-73   6  22  60
-43  46 -23  44
 53  70 -76 -30
->
-43  46 -23
 53  70 -76

 16 -52 -26 -34 -42
-53  30  86 -97  17
 69 -41 -63 -11 -89
->
-53  30  86
 69 -41 -63

 11   5  55  21 -51
 46  -4 -57 -29 -13
 81 -16 -75  10 -14
-26 -40  52 -19  20
->
 46  -4 -57
 81 -16 -75

-68  21  36   1  68
 59 -41 -41 -12 -81
-36  13  54 -58  23
-34  24  50 -51  28
->
 59 -41 -41
-36  13  54

-63  10   2  57  52
-48  45 -32  79  72
 56 -35  51 -49 -40
 41 -70  85 -70 -60
-16  90 -74  99  93
->
-48  45 -32
 56 -35  51

 77   2 -31
-47 -68 -13
-36 -49  -9
  5  -4   0
 68  69  28
->
-47 -68 -13
-36 -49  -9

-82 -34   0
-86 -23  -5
-82 -34   1
->
-86 -23  -5
-82 -34   1

 39   7  22 -48
 27  25  25 -48
 20  93  23 -48
 30  18  27 -48
->
27 25 25
20 93 23

 -5  59 -79 -22  81
 70 -76  67  67 -16
 -8 100 -72  -6  65
 15  92  20  87 102
->
 70 -76  67
 -8 100 -72
---
-77 -36  23  61  67  60 -76 -36   8  17  58  -6  64 -38
-61 -62  39  50  22  51 -52 -67  35  38  41  37  41 -29
 50   7  44   9 -31  -5  46  -5  66  51  11  91  -7  59
 36  55 -42 -39  -6 -33  43  62 -47 -36 -36 -67 -42   9
 71  25 -33 -54 -67 -60  63   4 -22 -30 -66  18 -68  69
-34   8 -65 -45 -20 -34 -34   9 -73 -48 -36 -94 -21 -72
->
-77 -36  23  61  67  60 -76 -36   8  17  58  -6  64 -38
-61 -62  39  50  22  51 -52 -67  35  38  41  37  41 -29
-34   8 -65 -45 -20 -34 -34   9 -73 -48 -36 -94 -21 -72
 36  55 -42 -39  -6 -33  43  62 -47 -36 -36 -67 -42   9
 50   7  44   9 -31  -5  46  -5  66  51  11  91  -7  59
 71  25 -33 -54 -67 -60  63   4 -22 -30 -66  18 -68  69

 20  -6   6
  0 -88  36
 13 -48  21
->
  0 -88  36
 13 -48  21
 20  -6   6

 -7 -31  25  68  54 -64  -4 -44 -13  52 -67  45 -71
-54  30  72  71  64 -66 -56  12  30  63   1  66 -51
-53  46  64  35  58 -72 -61  37  39  50  24  54 -36
->
-54  30  72  71  64 -66 -56  12  30  63   1  66 -51
-53  46  64  35  58 -72 -61  37  39  50  24  54 -36
 -7 -31  25  68  54 -64  -4 -44 -13  52 -67  45 -71

 78  73
-58 -56
-71 -72
 88  66
->
-71 -72
-58 -56
 78  73
 88  66

-19 -85
 66 -20
 18 -51
 58  -2
 82  25
->
-19 -85
 18 -51
 58  -2
 66 -20
 82  25

-15  13 -12  -5 -23  27
-16 -85 -10  22  22 -27
 61  13  -6  19  16 -30
 -5 -87   7 -18 -11  -8
 30   6 -52   5   6 -20
-61 -16  -1   2 -25  55
 74 -64  11   2  19 -18
->
-61 -16  -1   2 -25  55
-16 -85 -10  22  22 -27
-15  13 -12  -5 -23  27
 -5 -87   7 -18 -11  -8
 30   6 -52   5   6 -20
 61  13  -6  19  16 -30
 74 -64  11   2  19 -18
---
-81 -30   8 -14  61
-65  -9   6   8  73
-98 -21  12  26  74
-84 -16 -18  -2  86
-50   5 -11  14  57
-55  -4 -18 -12  79
-76  -2  10  -7  73
-62  -5   0  -6  65
-81 -28  -4   1  79
-93 -28 -16  19  85
->
-14  61 -81 -30   8
  8  73 -65  -9   6
 26  74 -98 -21  12
 -2  86 -84 -16 -18
 14  57 -50   5 -11
-12  79 -55  -4 -18
 -7  73 -76  -2  10
 -6  65 -62  -5   0
  1  79 -81 -28  -4
 19  85 -93 -28 -16

 -2  68   2  45  58  28  34 -26  66   2  19  29   1
 10  11  -7 -52  -5 -15  22 -32   6  44   6  -4  14
 -5  -4   8 -10  12   2   1  17   2   2  -7  -5  -4
-14 -41  21 -15 -58  17 -37  75 -92 -77  37  22 -67
 -5 -29  19  14  -9 -29 -16 -11  -8  -2  -5   2 -44
-68  19  31  55 -37  21  45  10 -18  18  -6  44   2
-38  57   9  70  56  36   1  81  24  75  -3 -30  24
->
 29   1  -2  68   2  45  58  28  34 -26  66   2  19
 -4  14  10  11  -7 -52  -5 -15  22 -32   6  44   6
 -5  -4  -5  -4   8 -10  12   2   1  17   2   2  -7
 22 -67 -14 -41  21 -15 -58  17 -37  75 -92 -77  37
  2 -44  -5 -29  19  14  -9 -29 -16 -11  -8  -2  -5
 44   2 -68  19  31  55 -37  21  45  10 -18  18  -6
-30  24 -38  57   9  70  56  36   1  81  24  75  -3

  2  47  55  42  63
 74  58  42  63  27
 52  68  61  68  56
 46  70  66  69  64
 61  72  63  73  57
  7  50  57  46  64
-77 -38 -17 -47  -1
 -9 -49 -54 -45 -60
-57 -68 -59 -69 -53
-22 -63 -67 -59 -71
->
 42  63   2  47  55
 63  27  74  58  42
 68  56  52  68  61
 69  64  46  70  66
 73  57  61  72  63
 46  64   7  50  57
-47  -1 -77 -38 -17
-45 -60  -9 -49 -54
-69 -53 -57 -68 -59
-59 -71 -22 -63 -67

-41 -13  -8 -11  38  36  31  24  45 -14
-76  -8  -8 -17  42  32  49  24  76 -18
-63  -9 -16  -6  45  18  37  21  34 -13
->
 45 -14 -41 -13  -8 -11  38  36  31  24
 76 -18 -76  -8  -8 -17  42  32  49  24
 34 -13 -63  -9 -16  -6  45  18  37  21

-51 -81  47  40
 -8  51   5   0
-32  42   0  12
-43  28  22   3
-37  50  -7  -5
-51  17   5  21
->
 47  40 -51 -81
  5   0  -8  51
  0  12 -32  42
 22   3 -43  28
 -7  -5 -37  50
  5  21 -51  17

 55  39 -18  25 -63 -27
 32  27 -20  23 -55 -19
 -3  10  -6   6 -19  25
-29  21  21  27  27  18
-18 -40 -72 -92 -77 -30
-26 -27 -35 -73 -45 -27
-21  12 -18 -13 -17  -1
 49  28 -24  23 -46  -9
->
-63 -27  55  39 -18  25
-55 -19  32  27 -20  23
-19  25  -3  10  -6   6
 27  18 -29  21  21  27
-77 -30 -18 -40 -72 -92
-45 -27 -26 -27 -35 -73
-17  -1 -21  12 -18 -13
-46  -9  49  28 -24  23

 68 -12  31  35   3  58  51 -41 -11
 35  52  54  60  58  39 -34 -47 -62
 -7  84  57  61  54  -9 -84  -8 -64
 37  67  76  61  82  53 -44 -36 -61
-42 -57 -51 -60 -60 -28  48  55  38
-65  17 -27 -46 -26 -64 -34  60  35
 61 -22  10  23  -1  60  86 -56  10
->
-41 -11  68 -12  31  35   3  58  51
-47 -62  35  52  54  60  58  39 -34
 -8 -64  -7  84  57  61  54  -9 -84
-36 -61  37  67  76  61  82  53 -44
 55  38 -42 -57 -51 -60 -60 -28  48
 60  35 -65  17 -27 -46 -26 -64 -34
-56  10  61 -22  10  23  -1  60  86
